Each row was made from one small tree. The marks that hang from a mark follow it in brackets, in alphabetical order. Every link used is in the known rows. Write each row's tree.
Known rows:
pofar{gubesan rasu{mozez}}: +0.46 -2.27 +0.14 -0.05 -1.36 +0.15 -3.97 +0.99 +1.85 -0.60 +0.27 -1.86
 +1.14 -0.84 -0.57 -1.87 -4.06 +0.44 +1.63 +3.75 +0.81 -0.50 -0.97 -3.35
 -3.03 -1.53 -0.32 -2.88 +1.47 +0.51 +1.65 -0.32 -0.55 +0.76 -2.68 -0.09
 -0.03 -2.58 -3.15 -2.41 -3.79 -0.04
fuduti{mogad rusa{gobun ruvo{gubesan{rasu}}}}: -1.23 -1.90 -1.81 +2.44 +0.82 -0.13 -0.31 +1.46 +3.29 +0.66 +0.92 -6.73
 -2.93 -3.59 -3.44 -1.44 -1.30 -0.87 +3.05 +0.77 -1.75 +1.53 +0.80 +0.33
 -0.01 -1.18 -1.34 -1.84 +0.06 +0.77 -0.01 -0.98 -2.50 +2.66 -1.44 +1.24
 -0.21 +1.24 -1.66 -2.36 -2.06 +1.49
pofar{gubesan{fuduti} mozez{ruvo}}: -0.09 -0.96 +1.58 -0.58 -3.13 +1.35 -2.07 +1.48 +1.34 -2.61 -0.74 -0.20
 -0.76 -1.32 +0.12 +0.20 -4.42 -0.69 +0.69 +2.83 -0.14 -1.02 +1.36 -0.99
 -2.68 -1.96 +0.95 -2.15 +1.52 -0.07 +1.09 -0.80 -1.26 +0.64 -4.14 -0.92
 -0.89 -2.05 -1.81 -0.20 -4.85 +2.47
gubesan{rasu{dugi mozez{pofar ruvo{pasupi}}}}: -0.01 -2.63 -0.59 +1.81 -2.21 -0.97 -0.08 +1.13 +1.22 -1.78 +0.74 -3.69
 +0.08 +0.64 -1.13 -0.92 -3.84 -1.07 +2.28 +2.46 -0.44 -0.53 +2.50 -3.65
 -1.86 -0.18 -2.44 -0.46 +0.24 -0.74 -1.37 -1.94 -1.05 -1.27 -1.92 +0.86
 -1.54 -0.42 +0.45 -1.99 -2.74 +0.29
fuduti{gobun rusa{ruvo{pasupi}}}: +0.05 -2.99 -0.77 -0.01 +0.70 +0.18 -1.88 +2.20 +3.61 -0.84 +0.97 -5.64
 -2.21 -4.33 -2.55 -1.02 -0.70 -1.21 +2.02 +0.42 -0.88 -0.33 +1.33 -0.77
 +0.05 -1.91 -1.88 -0.58 -0.95 +0.44 -0.84 -0.43 -2.64 +2.15 -1.70 +1.92
 -2.26 +0.69 -1.04 -2.05 -3.01 +3.39
gubesan{fuduti{mogad{gobun{balo{pofar rusa}}}} rasu{dugi}}: +0.22 -1.60 -1.94 +2.45 -2.95 +2.59 +0.28 +1.92 +0.57 -1.24 -0.72 -8.15
 -0.76 -0.36 +0.21 -2.50 -4.77 -1.21 +1.14 +2.88 -2.47 -0.73 +2.50 -0.39
 -1.42 +0.92 -0.64 -1.79 +0.55 -3.05 -2.49 +0.65 -0.30 +0.81 -0.63 +0.34
 +0.02 +1.26 -0.78 -0.21 -4.18 +1.11
gobun{rusa{balo ruvo{gubesan pasupi}}}: -0.41 -2.71 +0.96 +0.50 +1.00 -0.50 -3.01 +2.00 +2.98 +0.01 +2.55 -2.67
 -1.31 -3.48 -3.73 -1.01 -1.83 +0.57 +3.33 +1.52 +0.96 -1.88 +0.70 -1.18
 -0.65 -2.63 -3.80 -2.31 -0.54 +0.89 +0.89 -2.32 -1.24 +1.77 -1.68 +2.51
 -2.12 -0.81 -1.16 -0.59 -1.74 -0.33
rusa{balo{pasupi} gobun{mogad} ruvo}: -1.61 -5.59 -0.87 +1.05 +0.51 -1.10 -1.63 +2.81 +3.67 -0.73 +1.38 -4.80
 -2.14 -2.67 -5.75 -1.83 -0.06 +1.94 +4.51 -0.54 -2.84 +0.47 +1.65 +2.56
 -0.49 -2.19 -1.64 -2.85 -1.42 +2.71 -0.07 -1.18 -1.42 +2.80 +0.15 +5.93
 -1.23 +0.21 +3.41 +0.69 -0.99 +0.69
pofar{mozez{ruvo{pasupi}} rasu}: +1.10 -1.22 +1.29 +0.16 -2.35 -0.87 -2.50 +1.87 +1.81 -1.51 +0.04 -2.16
 +0.60 -2.13 -1.15 -2.58 -2.73 +0.45 +0.71 +2.69 +1.16 -0.15 +1.38 -3.11
 -1.69 -3.15 -0.92 -0.18 +0.42 +1.44 +0.23 -0.53 -2.25 -0.12 -2.41 -0.17
 -1.44 -3.07 +0.06 -2.51 -2.87 +0.36
mozez{pofar{rasu{dugi}} ruvo{pasupi}}: +0.63 -1.87 +1.33 +0.58 -2.62 -1.68 -1.45 +1.13 +1.38 -1.23 +1.04 -3.30
 +1.41 -0.19 -2.78 -1.31 -3.07 +0.11 +1.75 +2.05 -0.01 -0.06 +2.49 -3.41
 -0.39 -1.25 -2.49 +0.81 -0.81 -0.07 -1.53 -2.29 -1.45 +0.37 -0.66 -0.05
 -1.65 -0.61 +1.40 -1.04 -1.77 +0.58
pasupi{balo{pofar{gubesan}} gobun{rusa}}: +0.35 -3.65 +0.37 +1.15 -1.09 +0.64 -0.14 +2.33 +3.02 -1.36 +1.06 -3.65
 +1.00 -4.00 -0.72 -1.79 -4.98 -1.24 +1.73 +1.72 +0.93 -2.32 -0.40 +1.34
 -2.15 -0.18 -1.75 -2.82 +0.33 -0.12 +1.65 -0.31 -0.57 +2.36 -2.27 +1.30
 -0.85 -2.54 -1.96 -0.53 -3.14 +1.08
pofar{gubesan mozez rasu}: -0.14 -1.80 +0.41 -0.84 -1.83 +1.05 -4.08 +1.29 +1.18 -0.95 -0.80 -1.74
 +1.25 -2.01 -0.43 -2.54 -3.77 +0.20 +0.59 +3.76 +1.79 -0.53 -1.40 -3.03
 -3.36 -1.43 +0.31 -1.76 +1.43 +0.69 +1.98 +0.71 -0.67 +1.79 -3.49 -0.27
 +0.95 -3.15 -2.95 -2.49 -4.33 +0.95
pasupi{balo{rusa{ruvo{gubesan{fuduti{gobun}}}}}}: -0.36 -2.82 -0.44 +0.91 -1.22 +0.86 -2.64 +3.20 +2.17 -0.37 -0.11 -4.69
 -1.12 -2.19 -2.33 -0.03 -2.83 -1.21 +1.60 +1.17 -1.07 -0.40 +1.15 -0.83
 -0.53 -2.25 -1.67 -1.33 +0.21 +0.79 +1.71 -1.90 -0.19 +1.43 -1.25 +1.71
 -1.19 -0.62 -2.02 -1.26 -3.14 +0.72
rasu{dugi mozez{ruvo}}: -0.83 -3.60 -0.87 +2.16 -0.39 -0.40 -1.20 +0.54 +1.13 -2.67 +1.25 -3.15
 -0.65 +0.03 -0.53 +0.10 -3.45 -1.13 +3.31 +2.58 -0.31 -1.08 +3.59 -2.46
 -2.08 -2.22 -1.24 -1.50 -0.11 +0.42 -0.65 -2.92 -1.98 -1.02 -1.95 +1.29
 -1.46 -1.52 -0.12 -1.11 -4.21 +1.50
mozez{pofar{gubesan{fuduti{mogad{gobun} rusa{ruvo}}}}}: +0.14 -1.17 +0.38 -0.52 -2.79 +1.82 -1.40 +1.30 +1.24 -1.22 -0.17 -3.77
 -1.51 -1.61 -1.85 +0.56 -3.77 -0.27 +1.30 +1.75 -1.14 +0.12 +0.52 +0.65
 -0.24 +0.40 -0.64 -2.32 +0.62 -1.38 -0.40 -0.15 -0.28 +2.27 -2.77 +0.14
 -0.61 +1.30 -1.67 +0.68 -3.63 +2.97
mogad{gobun{balo rusa{ruvo}}}: +0.18 -3.16 -0.81 +0.40 +0.87 +2.51 -2.77 +1.23 +2.21 -0.85 +0.77 -6.52
 -1.95 -2.65 -1.67 -1.52 -2.76 +1.04 +0.95 +0.72 +1.18 -1.43 +0.70 +1.18
 -0.13 -1.54 -1.06 -3.75 -0.57 -0.20 -0.03 -0.27 -1.60 +2.97 -1.06 +3.30
 -1.00 -1.57 -0.03 +0.10 -3.51 +1.61
fuduti{gobun mogad rusa{balo ruvo{mozez}}}: -0.47 -2.19 -1.58 -0.33 +2.23 +0.20 -1.51 +1.80 +2.13 -0.28 +0.17 -6.86
 -2.98 -5.08 -2.76 -1.99 -1.36 +0.12 +3.87 +1.99 -2.78 +2.18 +2.45 +2.04
 +1.52 -3.00 -2.04 -1.72 -0.77 +0.70 -0.59 -0.76 -2.63 +1.41 -2.84 +2.24
 -1.52 +0.19 -3.00 -0.96 -2.25 +3.05
gubesan{fuduti{mogad{gobun{balo}} rusa}}: +0.99 -1.05 -1.06 +1.29 -1.98 +3.79 -1.69 +1.48 +1.72 -1.05 +0.16 -6.84
 -2.48 -3.12 +0.20 -1.57 -3.62 +0.10 +1.25 +2.41 -1.19 -0.01 +1.96 +1.09
 -0.60 -1.13 -0.23 -2.93 +0.70 -1.12 -0.73 +1.13 -1.75 +1.95 -1.68 -0.22
 -0.48 +0.30 -2.09 +1.07 -4.11 +2.82
mozez{pofar{rasu} ruvo{pasupi}}: +1.40 -1.02 +1.91 +0.34 -3.15 -1.57 -1.73 +1.64 +2.11 -1.07 +0.82 -3.06
 +1.18 -0.74 -3.02 -1.17 -2.91 +0.99 +1.05 +1.72 +0.00 +0.22 +1.58 -2.61
 -0.17 -1.93 -2.13 +0.42 -0.32 +0.04 -1.10 -1.55 -1.50 +0.40 -1.23 -0.30
 -2.18 -0.76 +1.24 -0.85 -1.30 +0.31
gubesan{fuduti rasu{mozez{pofar ruvo}}}: +0.93 -1.41 +0.50 +2.02 -4.89 +0.34 -0.07 +1.28 +1.52 -1.88 +0.05 -3.18
 -0.69 +0.77 -0.82 +0.11 -4.68 -0.71 +0.95 +1.12 -1.73 -0.29 +1.48 -1.84
 -1.15 -0.18 -0.43 -1.98 +1.64 -2.14 -0.59 -0.43 -1.35 -1.59 -3.07 -0.63
 -2.10 -0.04 -0.69 -1.36 -3.03 +0.05
mogad{gobun{rusa{ruvo{gubesan{rasu{dugi}} pasupi{balo}}}}}: +0.03 -2.95 -1.04 +0.83 +0.54 +0.78 -1.78 +2.41 +2.47 -0.49 +0.21 -4.93
 -1.68 -1.60 -1.91 -1.26 -3.02 -1.27 +2.23 +2.43 +0.78 -1.85 +1.59 -1.05
 +0.11 -0.56 -3.51 -3.08 -0.39 +0.30 +0.13 -1.67 -0.80 +1.58 -0.95 +2.93
 -1.70 -0.92 -0.83 -1.50 -2.66 +0.68
balo{pasupi rusa ruvo{mozez}}: +1.77 -2.51 -0.03 +0.85 -0.99 +0.59 -0.95 +2.66 +1.28 -2.36 -0.19 -4.71
 -0.46 -0.93 -3.27 -0.34 -1.96 +0.88 +4.32 +2.42 -0.24 -1.24 +4.09 -2.07
 -2.64 -4.84 -3.38 +0.98 -0.31 -1.05 -1.11 -0.96 +0.47 +1.71 -0.13 +3.43
 -2.25 -0.98 +1.94 -3.40 -4.39 +0.99
mozez{pofar ruvo{pasupi}}: +0.99 -1.05 +1.44 +0.47 -2.91 -0.85 -1.08 +1.84 +2.42 -1.88 +0.62 -2.87
 +0.10 -1.07 -2.82 +0.33 -2.75 +0.72 +1.35 +1.59 -0.25 -0.38 +2.24 -1.33
 -0.58 -2.03 -2.29 +0.27 -0.44 -0.13 -1.59 -1.95 -1.42 +0.43 -2.00 +0.41
 -2.64 +0.08 +1.66 +0.85 -1.84 +1.58
rusa{balo{pofar{rasu} ruvo} gobun{mogad}}: -0.76 -4.67 +0.43 +1.26 -1.14 -1.51 -0.03 +1.59 +1.75 -1.69 -0.01 -6.53
 +1.16 -1.62 -4.67 -2.88 -1.67 +1.58 +4.62 -0.05 -1.85 -1.11 +0.86 +2.66
 -0.61 -1.65 -2.22 -1.10 -0.56 +1.27 -0.98 -0.62 -1.12 +1.38 -0.70 +2.38
 +0.25 -1.15 +1.78 -0.46 -2.07 -0.70
fuduti{gobun{balo} mogad rusa{ruvo{gubesan}}}: -1.15 -1.96 -1.24 +0.31 +2.82 +1.46 -1.95 +1.28 +1.97 +1.06 +0.62 -7.76
 -3.24 -4.06 -1.54 -1.97 -1.66 -0.08 +1.48 +1.67 -2.61 +1.87 +1.25 +0.89
 +0.59 -1.56 -2.19 -1.73 -0.91 +0.71 +0.08 -1.32 -2.35 +2.55 -1.12 +0.70
 -0.21 +0.66 -3.34 -1.08 -2.91 +3.17
gobun{balo{pofar} rusa{ruvo}}: -0.52 -3.47 +1.04 +1.35 +0.50 +1.56 -1.69 +0.19 +1.69 -0.59 +2.91 -5.59
 +0.17 -3.98 -2.32 -1.91 -2.77 +1.13 +0.95 -0.19 +1.36 -2.09 +0.09 +0.54
 -1.46 -1.04 -1.54 -1.52 -0.67 -1.48 -0.08 -0.39 -1.32 +2.09 -0.92 +2.22
 -0.43 -0.99 +0.05 +0.26 -3.44 +0.44
fuduti{gobun{balo{pasupi} mogad} rusa{ruvo{mozez}}}: -0.32 -4.13 -1.33 -0.69 +2.59 +2.04 -1.60 +1.21 +1.69 -0.85 +0.85 -7.41
 -3.07 -3.77 -2.23 -2.13 -0.36 +1.05 +2.15 +0.62 -1.74 +1.10 +2.65 +0.50
 +0.05 -1.91 -2.57 -1.69 -1.97 +0.45 -0.10 -0.04 -1.68 +2.29 -0.42 +3.10
 -0.98 -0.78 +0.06 -1.60 -2.82 +3.47
fuduti{rusa{balo{pofar} gobun{mogad} ruvo{gubesan}}}: -1.55 -5.05 -0.24 +1.25 +0.57 -0.20 -0.57 +1.21 +1.88 -1.46 +2.00 -6.62
 -2.33 -3.44 -4.08 -1.69 -0.67 +0.31 +4.41 -0.95 -1.43 -1.25 +0.91 +1.73
 +0.05 -1.26 -2.66 -1.71 -0.55 +1.20 +0.99 -0.75 -0.78 +2.59 -0.98 +2.42
 +0.42 +0.14 -0.45 -1.37 -1.47 +0.96
ruvo{gubesan{rasu{mozez}}}: -0.09 -2.18 -1.32 +2.21 -1.14 +0.73 -2.56 +1.48 +2.06 -0.72 -0.77 -4.30
 -0.90 +0.23 -0.89 -0.63 -3.14 -0.41 +1.90 +3.17 -0.31 -1.34 -0.23 -3.20
 -2.49 -1.03 -2.82 -2.58 +1.31 -0.36 +1.22 -0.97 -0.35 -0.09 -2.92 +0.32
 -0.55 -0.61 -3.21 -2.45 -2.71 -0.40
mogad{gobun{rusa{balo{pasupi} ruvo{gubesan mozez}}}}: +0.75 -3.52 -0.66 -0.39 +0.95 +1.12 -2.53 +2.22 +2.01 -1.27 +0.11 -4.53
 -2.88 -1.98 -2.68 -1.12 -2.50 +0.96 +3.57 +2.30 -0.33 -1.72 +2.00 +0.98
 +0.46 -2.43 -3.64 -3.99 -0.33 -0.02 +0.64 -0.92 -0.38 +2.22 -1.68 +4.45
 -2.14 -1.41 -0.95 -1.02 -2.35 +1.06
mogad{gobun{balo{pasupi pofar{gubesan} ruvo{mozez}} rusa}}: +1.68 -3.26 +0.61 -1.10 +0.14 +2.43 -0.99 +1.18 +0.69 -1.94 -0.23 -5.20
 -0.70 -1.67 -0.80 -2.08 -4.20 +1.42 +2.44 +2.95 +0.16 -2.69 +2.28 +1.53
 -1.52 -1.37 -3.54 -2.48 -0.13 -1.66 -0.55 +0.02 +0.38 +2.30 -0.84 +3.16
 -0.97 -2.23 +0.03 -0.45 -4.48 +1.68
gobun{balo{pasupi rusa{ruvo{gubesan{rasu{mozez}}}}} mogad}: -0.52 -3.48 -0.53 +1.31 +1.01 +1.83 -1.62 +2.44 +0.91 -0.53 +2.03 -6.26
 -2.36 -0.45 -2.01 -2.04 -1.53 +2.18 +1.44 +1.39 -1.16 +0.10 +2.03 -1.94
 -2.43 -2.03 -2.75 -1.89 -1.00 +0.76 +0.66 -0.92 +0.93 +1.72 +1.55 +2.82
 -0.26 -0.90 +1.96 -1.94 -2.63 +0.03
rusa{balo gobun ruvo{gubesan}}: -1.55 -5.14 -0.99 +0.56 -0.08 -1.91 -2.87 +1.45 +3.06 -0.17 -0.06 -4.41
 -2.07 -2.05 -5.00 -0.79 -1.05 +0.56 +4.34 -0.59 -2.10 -0.45 +0.17 +1.42
 -0.20 -1.99 -2.12 -2.96 -0.27 +2.43 +1.44 -2.80 -1.50 +2.19 -2.09 +4.15
 -0.29 -0.30 -0.70 -0.46 -0.97 -0.42

Which tree is each row?
+1.98 -0.56 +1.86 +1.48 -3.79 -1.30 +1.24 +1.72 +0.96 -1.67 -1.30 -2.97
 +0.40 +0.17 -1.10 -0.33 -3.72 -0.84 +2.88 +3.41 -2.52 -2.48 +2.44 -1.26
 -2.14 -0.74 -5.22 +0.04 +0.99 -1.56 -2.24 -1.90 -0.18 -2.90 -2.29 -1.27
 -2.13 +1.15 -0.96 -1.13 -3.61 -0.79 : balo{pofar ruvo{gubesan{fuduti{mogad} rasu{mozez}} pasupi}}
+2.02 -1.29 +0.22 -0.28 -1.30 -0.87 -2.09 +0.84 +1.52 -1.63 -2.58 -2.71
 -0.05 -0.60 -2.50 +0.61 -1.65 +0.26 +3.98 +3.62 +0.38 -1.75 +2.80 -2.62
 -1.98 -3.52 -5.53 -0.39 -0.24 +0.44 -0.79 -3.10 -0.94 -1.21 -3.24 +0.70
 -2.08 -1.24 -1.07 -1.51 -3.10 +0.02 : balo{ruvo{gubesan mozez pasupi}}
+0.56 -2.70 +1.53 +0.72 -1.92 -0.06 -1.56 +2.63 +0.87 -1.52 +1.46 -3.44
 +1.68 -1.75 -0.91 -2.14 -4.97 -0.18 +1.82 +2.77 +0.22 -1.15 +1.09 -1.61
 -2.03 -2.36 -1.30 -0.35 +1.36 +0.42 +2.06 -0.90 +1.13 +0.50 -0.85 +0.34
 -0.28 -2.88 -1.76 -2.25 -3.27 -0.63 : pasupi{balo{pofar{gubesan rasu{mozez{ruvo}}} rusa}}
-0.08 -2.18 -0.48 +1.20 +0.67 +0.59 -2.06 +0.66 +2.79 -0.92 +1.32 -3.67
 -0.88 -3.65 -3.48 +0.17 -1.71 +0.09 +2.46 +0.85 +1.88 -0.96 +0.96 -0.87
 -0.67 -2.67 -1.39 -2.39 -0.62 -0.95 -0.11 -1.13 -2.39 +1.42 -3.01 +2.66
 -2.28 -1.20 -0.66 -1.24 -3.30 +1.03 : gobun{rusa{ruvo{mozez}}}
-1.00 -3.50 -0.77 +1.94 -0.02 -0.61 -1.42 +0.44 +0.69 -2.28 +0.79 -2.77
 -1.23 +0.92 -0.37 +0.45 -3.51 -1.32 +3.46 +3.07 -0.75 -1.37 +3.45 -3.06
 -2.00 -1.98 -2.56 -1.79 +0.02 +0.63 +0.19 -3.82 -1.37 -1.14 -2.00 +0.71
 -1.13 -1.47 -1.40 -1.70 -3.89 +1.06 : rasu{dugi mozez{ruvo{gubesan}}}
-1.11 -3.66 -0.66 +1.61 -1.06 -0.89 +1.11 +2.30 +1.90 -2.08 +0.71 -6.54
 -1.64 -1.45 -4.26 +0.18 -0.98 -0.36 +2.43 -1.16 -1.98 -1.74 +0.95 +1.08
 -1.01 -1.17 -1.71 -0.56 -0.99 -0.36 -0.91 -1.38 +0.24 +2.28 -0.69 +2.45
 -0.52 +1.04 +1.62 -1.88 -3.01 +0.90 : balo{pofar rusa{gobun{mogad} ruvo{gubesan}}}
+1.34 -2.71 +1.61 -0.25 -1.84 +0.32 -1.29 +0.53 +0.66 -1.47 -0.10 -3.92
 +1.58 -1.05 -0.30 -2.32 -4.09 +1.14 +1.85 +2.77 +0.07 -2.26 +1.09 -1.33
 -3.76 -0.96 -3.33 -0.32 +0.65 -0.50 -0.65 -1.05 +0.26 -0.63 -1.53 +0.47
 +0.00 -1.56 -0.25 -0.39 -3.93 -0.45 : gobun{balo{pofar{gubesan{rasu{mozez}}} ruvo{pasupi}}}
+1.80 -2.96 -0.01 +0.47 -2.45 -0.95 -1.23 +2.85 +2.90 -1.15 -1.09 -3.06
 -0.03 -2.31 -0.64 -1.26 -3.28 -0.93 +2.02 +3.17 -0.65 -2.44 +0.89 -1.01
 -2.31 -0.72 -5.30 -1.57 -0.03 +1.41 +0.93 -2.02 -0.04 -0.03 -2.22 +0.69
 -1.50 -1.12 -1.76 -0.16 -1.55 +0.07 : ruvo{gubesan pasupi{balo{pofar} gobun}}
+2.14 -1.64 +0.00 +0.17 -0.66 -0.98 +0.42 +1.31 +2.55 -2.28 -1.16 -3.56
 -0.32 -2.07 -2.66 +0.07 -1.49 +0.20 +3.68 +1.91 +0.99 -1.32 +3.10 -0.64
 -1.49 -3.17 -4.08 -1.37 -1.50 +0.45 -2.02 -2.20 -2.36 -0.37 -2.79 +1.37
 -3.13 -2.04 +1.51 -1.59 -3.27 +1.00 : balo{ruvo{mozez pasupi{gobun{mogad rusa}}}}
+0.86 -4.71 +0.57 +0.25 -1.08 -0.69 -2.33 +1.63 +1.37 -2.14 +0.36 -3.80
 -0.30 -2.83 -3.86 -1.94 -1.66 +1.90 +4.63 +1.68 -1.88 -1.41 +2.57 +0.93
 -1.01 -2.89 -3.56 -1.06 -0.23 -0.40 -0.15 -0.32 +0.27 -0.01 -1.70 +4.95
 -1.72 -0.14 +0.68 +0.17 -1.45 -0.10 : rusa{balo{pasupi pofar} ruvo{mozez}}
+0.06 -0.81 -1.29 +1.34 -1.52 +2.44 -0.98 +2.18 +2.84 -0.68 -0.06 -6.06
 -2.17 -3.64 -0.71 -0.77 -2.99 -1.30 +1.39 +2.21 -2.69 +0.65 +1.58 +0.83
 -0.27 -1.07 -0.12 -1.97 +0.30 -1.44 -1.37 +0.70 -2.77 +1.73 -2.59 -0.66
 -1.63 +1.40 -2.98 +0.26 -4.31 +3.84 : gubesan{fuduti{gobun mogad rusa}}
+0.22 -2.96 -1.06 +0.71 +0.26 +2.36 -2.64 +2.48 +2.60 -1.62 +0.59 -6.00
 -1.56 -2.63 -1.79 -1.66 -3.28 +0.76 +2.53 +2.15 +0.94 -2.18 +0.71 +1.44
 -0.16 -2.07 -1.50 -3.79 +0.16 -0.29 +0.00 +0.44 -1.09 +3.08 -1.98 +3.13
 -1.45 -1.51 -1.10 +0.25 -3.23 +1.72 : mogad{gobun{rusa{balo}}}
+2.40 -1.99 -1.66 -0.20 -2.58 -0.97 +0.33 +0.91 +1.95 -1.13 -1.76 -2.57
 -1.73 -0.69 -0.24 -0.63 -3.59 -2.29 +2.87 +3.29 -0.59 -1.98 +2.78 -3.70
 -1.99 +0.26 -5.28 -2.93 -0.47 -1.54 -0.52 -2.60 -1.32 -0.96 -3.76 +0.19
 -2.46 -1.49 -2.50 -3.01 -2.29 -0.15 : ruvo{gubesan{fuduti rasu{dugi}} mozez pasupi{gobun{rusa}}}
+0.45 -1.82 +0.96 -0.43 -2.69 +2.11 -2.39 +0.44 -0.07 -0.77 -0.34 -4.18
 +1.20 -2.61 +0.71 -3.44 -4.75 +1.26 -0.16 +3.25 -0.40 -0.62 -0.21 -0.22
 -3.17 -0.17 -0.45 -1.46 +1.05 -0.94 +0.50 +0.89 -0.27 +0.79 -2.44 -0.77
 +1.53 -1.87 -2.36 +0.72 -4.32 +0.70 : gobun{balo{pofar{gubesan{fuduti{mogad}} mozez rasu}}}
+0.00 -3.03 +1.67 +1.48 -0.14 -0.20 -1.24 +1.50 +1.70 -1.44 +3.41 -3.73
 +0.51 -2.92 -2.12 -2.53 -3.99 +0.97 +3.02 +1.61 +0.67 -2.07 +0.91 -0.18
 -0.82 -2.51 -1.96 -1.85 +0.48 -0.69 +0.57 -0.52 -1.22 +0.89 -1.69 +1.27
 -1.56 -2.45 -1.24 -1.36 -2.66 -0.48 : gobun{rusa{balo{pofar{rasu{mozez{ruvo}}}}}}
-1.05 -4.38 +0.23 -0.43 +2.12 +2.12 -1.01 +1.76 +1.72 -0.97 +1.92 -7.08
 -2.02 -3.62 -1.84 -2.64 -1.32 +0.61 +1.52 +0.60 -2.34 -0.26 +1.45 +1.20
 -0.70 -0.47 -2.14 -1.21 -1.48 -0.16 -0.16 +0.58 -0.53 +3.20 +0.55 +2.25
 -0.25 +0.35 +0.04 -0.99 -3.29 +3.70 : fuduti{gobun{balo{pasupi pofar{gubesan}} mogad} rusa{ruvo}}
-0.40 -3.01 +1.07 +1.98 +0.95 +0.93 -2.07 +2.48 +2.46 -0.17 +2.29 -4.26
 -0.19 -1.96 -3.37 -2.28 -3.08 +0.86 +4.11 +2.49 +0.45 -2.13 +1.07 -1.26
 -1.64 -2.59 -4.06 -1.63 +0.33 -0.63 +0.83 -0.76 -0.36 +2.64 -0.26 +2.55
 -1.49 -1.14 -0.79 -2.14 -2.60 -0.56 : gobun{rusa{balo{pasupi ruvo{gubesan{rasu}}}}}
+0.00 -1.92 +0.50 -0.15 -2.67 +0.79 -3.40 +0.94 +1.42 -0.50 -0.14 -3.43
 +1.87 -0.83 -2.42 -1.19 -3.73 +0.75 +0.89 +2.47 +0.79 -0.23 -1.55 -2.34
 -1.83 -0.08 -0.78 -1.25 +0.74 -0.93 +0.62 +0.16 +0.06 +2.45 -2.42 -0.14
 +0.42 -0.65 -1.88 -0.84 -2.94 +0.86 : mozez{pofar{gubesan rasu}}
+1.32 -3.95 -0.87 +0.50 -1.36 +3.06 -2.34 +2.09 +1.57 -2.03 -0.63 -7.08
 -0.84 -1.59 -0.32 -2.69 -3.45 +1.70 +1.14 +2.62 -1.01 -2.22 +1.43 +1.52
 -1.82 -0.86 -2.14 -2.35 +0.08 -1.02 -0.81 +1.44 +0.33 +2.38 -0.32 +3.46
 -0.40 -0.59 +0.63 +1.29 -3.50 +2.04 : mogad{gobun{balo{pasupi pofar}}}
-0.43 -2.96 -0.49 +1.89 -0.82 +1.03 -3.09 +2.99 +2.44 -0.75 +1.00 -5.09
 +0.05 -3.11 -2.93 -0.70 -2.38 -0.21 +2.01 +1.11 +1.08 -0.37 +0.98 -1.16
 -1.30 -3.21 -0.89 -0.71 +0.21 +1.27 +1.53 -1.14 -0.22 +1.86 -0.76 +2.65
 -0.83 -1.18 -0.36 -0.94 -2.92 +0.26 : pasupi{balo{rusa{ruvo}}}
+0.50 -1.95 +0.13 +1.99 -0.30 -1.58 -0.10 +2.03 +3.27 -1.11 +0.86 -3.68
 -1.01 -0.43 -1.55 -1.11 -3.06 -1.48 +2.29 +2.26 -0.35 -1.64 +2.63 -3.00
 -1.17 -1.63 -3.51 -1.66 -0.66 +0.20 -0.52 -3.10 -2.04 +0.83 -1.02 +0.10
 -2.58 -1.15 -0.10 -2.82 -1.53 +0.35 : mozez{ruvo{gubesan{rasu{dugi}} pasupi{gobun{rusa}}}}
+0.25 -2.19 +0.16 +1.59 -0.83 -0.40 -1.85 +1.21 +1.83 -2.04 +0.44 -2.39
 -1.57 +0.07 -0.73 +0.63 -3.27 +0.05 +2.37 +2.54 -0.75 -0.96 +2.02 -1.79
 -1.64 -3.08 -1.99 -2.39 +0.79 +0.81 +0.88 -2.62 -1.48 -1.09 -2.89 +0.33
 -1.97 -1.71 -1.67 -1.43 -3.18 +0.66 : rasu{mozez{ruvo{gubesan}}}
+0.01 -1.61 +1.56 -0.09 -2.36 -0.88 -1.19 +1.94 +1.66 -0.97 +0.46 -1.92
 +1.36 -0.27 -1.97 -0.89 -4.54 -0.58 +1.70 +3.28 -0.10 -0.06 +2.09 -2.73
 -1.29 -0.37 -2.72 +0.04 +0.25 +0.32 +0.06 -2.72 +0.05 +0.41 -1.40 +0.08
 -1.15 -0.86 +0.10 -0.08 -1.72 +0.65 : mozez{pofar{gubesan{rasu{dugi}}} ruvo{pasupi{balo}}}
+0.98 -3.49 +1.32 +1.01 -1.68 -0.96 -0.29 +2.39 +1.91 -2.76 +0.01 -5.06
 +0.93 -2.09 -2.81 -1.97 -2.11 +1.20 +4.22 +1.52 -0.97 -2.64 +2.03 +1.43
 -1.61 -2.43 -3.95 -0.61 -0.62 +0.75 -1.66 -0.87 -0.54 +0.06 -1.35 +1.73
 -1.52 -0.56 +1.54 +0.61 -2.15 +0.07 : rusa{balo{pofar ruvo{pasupi{gobun{mogad}}}}}
